Below are the code and all the weights of a small trained network. Each question names an input and a class and asks about switching units off, where a switched-off unit gives its printed mean instead of its output.

import numpy as np


def w(rows, s, z=0):
    codes = np.array(rows[::2]) - 128.0
    scale = np.full(codes.shape[1], s)
    scale[-1] = z or s
    return codes * scale


def norm(h):
    return h / np.sqrt((h * h).mean(-1, keepdims=True) + 1e-5)


def f(y):
    return np.maximum(y, 0)


def log_softmax(a):
    a = a - a.max(-1, keepdims=True)
    return a - np.log(np.exp(a).sum(-1, keepdims=True))


def net(x, mask):
    res = np.array(x, float).reshape(1, 8) / 4 @ E
    u = 0
    for l in range(2):
        y = f(norm(res) @ A[l][:, :-1].T + A[l][:, -1])
        res = res + np.where(mask[u : u + 14], y, B[l][:, -1]) @ B[l][:, :-1]
        u += 14
    return log_softmax(norm(res)[-1] @ U[:, :-1].T + U[:, -1])


A, B = {}, {}
E = w([
[145,142,74,153,188,105,136,165,63,40,121],'x0',
[141,116,189,106,114,162,149,161,76,178,136],'x1',
[109,25,182,182,159,113,159,166,141,111,175],'x2',
[220,134,128,59,192,154,170,217,59,200,138],'x3',
[125,100,144,171,27,146,215,165,142,70,75],'x4',
[99,61,161,93,254,70,144,141,122,104,46],'x5',
[167,126,144,117,93,163,111,117,153,123,195],'x6',
[174,79,145,117,94,179,176,151,119,188,188],'x7',
],0.0061)
A[0] = w([
[122,73,187,153,87,130,155,107,154,119,125,101],'L0N1',
[166,114,156,95,108,173,127,97,83,198,218,3],'L0N2',
[98,136,125,136,254,95,87,125,121,99,148,68],'L0N3',
[132,98,101,137,171,100,169,193,109,89,137,31],'L0N4',
[150,118,84,135,204,112,164,188,86,108,103,22],'L0N5',
[116,142,143,137,116,75,129,157,154,104,92,104],'L0N6',
[103,70,156,160,130,137,98,130,123,166,96,64],'L0N7',
[106,173,101,141,82,160,72,115,153,98,100,58],'L0N8',
[182,155,146,83,95,180,103,181,128,207,189,29],'L0N9',
[135,147,115,126,199,73,59,85,112,150,138,39],'L0N10',
[131,101,130,168,6,137,106,144,101,97,186,61],'L0N11',
[136,171,75,156,92,99,113,86,165,126,110,20],'L0N12',
[185,121,170,90,92,177,110,117,119,171,216,30],'L0N13',
[62,45,155,94,139,133,151,159,169,146,99,67],'L0N14',
],0.0071,0.0045)
B[0] = w([
[79,51,218,40,94,166,135,129,160,115,164,212],'L0N1',
[178,125,52,162,167,131,168,133,166,219,138,217],'L0N2',
[79,173,200,96,218,98,14,127,87,121,154,253],'L0N3',
[190,140,126,159,86,93,166,108,19,119,155,193],'L0N4',
[176,102,158,123,90,63,151,122,59,56,128,211],'L0N5',
[181,94,109,86,159,117,165,91,139,141,233,176],'L0N6',
[174,140,143,89,94,75,80,121,181,117,121,158],'L0N7',
[145,174,95,86,84,58,227,110,109,95,156,205],'L0N8',
[170,137,90,146,192,103,181,153,129,254,152,242],'L0N9',
[39,170,161,34,134,124,79,176,158,123,168,210],'L0N10',
[62,156,126,105,223,162,189,170,118,87,168,242],'L0N11',
[124,169,79,104,103,72,151,49,121,102,102,187],'L0N12',
[170,128,90,194,199,104,192,196,186,204,176,230],'L0N13',
[174,123,154,153,67,8,125,81,161,163,77,201],'L0N14',
],0.006,0.0042)
A[1] = w([
[64,91,137,208,98,254,148,166,175,61,159,23],'L1N1',
[76,70,170,127,96,122,151,134,172,132,128,52],'L1N2',
[131,21,174,156,106,139,104,100,196,136,71,14],'L1N3',
[183,146,148,65,153,81,130,137,76,166,98,135],'L1N4',
[158,124,86,171,137,202,90,97,169,176,155,69],'L1N5',
[105,160,113,159,87,135,139,74,116,137,151,114],'L1N6',
[111,124,149,124,110,97,109,64,101,64,109,159],'L1N7',
[181,85,123,146,150,146,122,161,57,75,114,3],'L1N8',
[155,147,113,97,107,243,150,190,85,194,52,67],'L1N9',
[132,116,122,157,122,176,180,150,144,128,155,140],'L1N10',
[154,117,119,175,105,165,87,146,123,185,160,89],'L1N11',
[98,204,13,157,69,179,102,57,157,79,92,48],'L1N12',
[147,168,74,102,123,172,139,94,123,112,104,114],'L1N13',
[130,88,122,146,104,122,126,166,53,117,61,114],'L1N14',
],0.0088,0.0043)
B[1] = w([
[41,103,175,41,145,240,108,217,85,51,129,177],'L1N1',
[131,70,194,146,76,141,121,125,171,131,112,177],'L1N2',
[204,135,192,192,33,60,76,1,208,191,64,162],'L1N3',
[95,122,109,175,88,182,123,117,132,86,129,254],'L1N4',
[217,105,96,155,123,136,169,196,65,165,117,171],'L1N5',
[145,138,112,112,142,135,157,165,167,94,143,173],'L1N6',
[160,118,113,135,124,154,135,208,137,220,138,232],'L1N7',
[201,74,134,201,83,59,223,160,59,55,81,171],'L1N8',
[140,153,66,161,131,204,25,30,150,121,66,191],'L1N9',
[99,79,159,91,154,172,66,155,142,165,141,204],'L1N10',
[136,131,90,152,179,149,144,144,157,191,118,169],'L1N11',
[111,192,75,83,87,55,225,96,165,130,162,212],'L1N12',
[114,136,127,168,101,61,118,90,151,131,113,169],'L1N13',
[135,130,117,144,149,145,141,91,94,93,158,175],'L1N14',
],0.0081,0.0064)
U = w([
[204,72,123,198,148,83,203,163,4,32,107,123],'0',
[92,223,38,85,81,44,223,102,198,102,166,101],'1',
[138,171,65,173,102,221,64,30,107,101,47,4],'2',
[27,77,161,84,104,227,172,201,160,52,170,107],'3',
[164,54,215,171,61,68,128,78,208,157,98,129],'4',
[210,118,49,169,183,195,169,173,147,248,166,226],'5',
[42,166,146,72,228,69,7,133,118,98,129,145],'6',
],0.012,0.0028)

Each question gives the input, the list of numbers given to net, and the class t.
The units are the neurons (one row each of A and B). Each row of codes is followed by its name. A weight is (code - 128) times the scale printed after its matrix; where a second scale follows, it is the last column's (A, B and U).
mask holds one flag per neuron, layer by layer. A switched-off neuron (its flag False) gives its mean, the last column of its row in B, instead of its output. The means were averaged over made-up inputs and are rounded, as every weight is.
A unit's drop is (log p(t) with every unit on - log p(t) with that unit switched off) / (log p(t) with every unit on - log p(t) with every unit switched off).
The circuit of an input: a set's keep is (log p(t) with only the set's units on - log p(t) with every unit switched off) / (log p(t) with every unit on - log p(t) with every unit switched off). Starting from the 12 units with the biggest drops (on a tie, the unit counted first), units are removed one at a time, each time the one whose removal leaves the highest keep (on an exact tie, the one counted first), for as long as the keep stays at least 0.8.
units of the circuit, in order: the units of the circuit, biggest drop first
top k neurons: the k neurons with the biggest drops, biggest first
k most important neurons of layer l: the k neurons of layer l with the biggest drops, biggest first
drop of u: that unit's drop, to one decimal
input [-2,1,-5,1,2,7,-3,4], class 4: units of the circuit, in order : [L0N14; L0N9]
input [6,7,-4,4,2,-8,-3,-4], class 2: units of the circuit, in order : [L1N9]
input [-4,-4,6,1,-5,-4,-4,-1], class 6: 2 most important neurons of layer 0 : [L0N10; L0N3]
input [1,3,-1,-2,4,-7,-5,4], class 3: units of the circuit, in order : [L0N11; L1N1]
input [-8,8,5,-7,-7,0,6,4], class 5: 2 most important neurons of layer 1 : [L1N5; L1N11]
input [-8,8,3,2,5,-8,-6,-8], class 3: units of the circuit, in order : [L0N11; L0N1]
input [-3,3,-2,-4,6,-7,0,7], class 3: 2 most important neurons of layer 0 : [L0N11; L0N1]
input [0,-7,1,8,-3,6,-2,0], class 0: top 3 neurons : [L0N5; L0N4; L1N8]
input [-1,5,8,3,7,0,4,-6], class 4: units of the circuit, in order : [L0N14; L1N3]
input [1,6,-7,3,2,5,4,2], class 2: top 3 neurons : [L1N9; L1N4; L1N7]
input [-7,2,2,4,0,4,-2,-8], class 4: 4 most important neurons of layer 0 : [L0N14; L0N11; L0N9; L0N8]
input [1,-8,6,-8,-2,0,5,8], class 3: top 2 neurons : [L1N1; L0N11]
input [3,8,-2,5,4,7,6,4], class 0: 2 most important neurons of layer 1 : [L1N8; L1N7]
input [7,3,1,-3,-4,1,5,1], class 6: units of the circuit, in order : [L0N3]
input [4,-8,3,3,-5,-7,-5,-7], class 6: 2 most important neurons of layer 0 : [L0N3; L0N10]
input [-4,-2,-6,8,6,8,-4,8], class 2: drop of L1N9 : 0.6
input [2,-8,8,-3,1,-7,-6,-1], class 3: drop of L1N1 : 0.6
input [-4,5,2,7,7,-7,-7,-7], class 2: drop of L1N9 : 0.8
input [2,-7,2,5,5,-5,-3,0], class 0: drop of L1N14 : 0.0
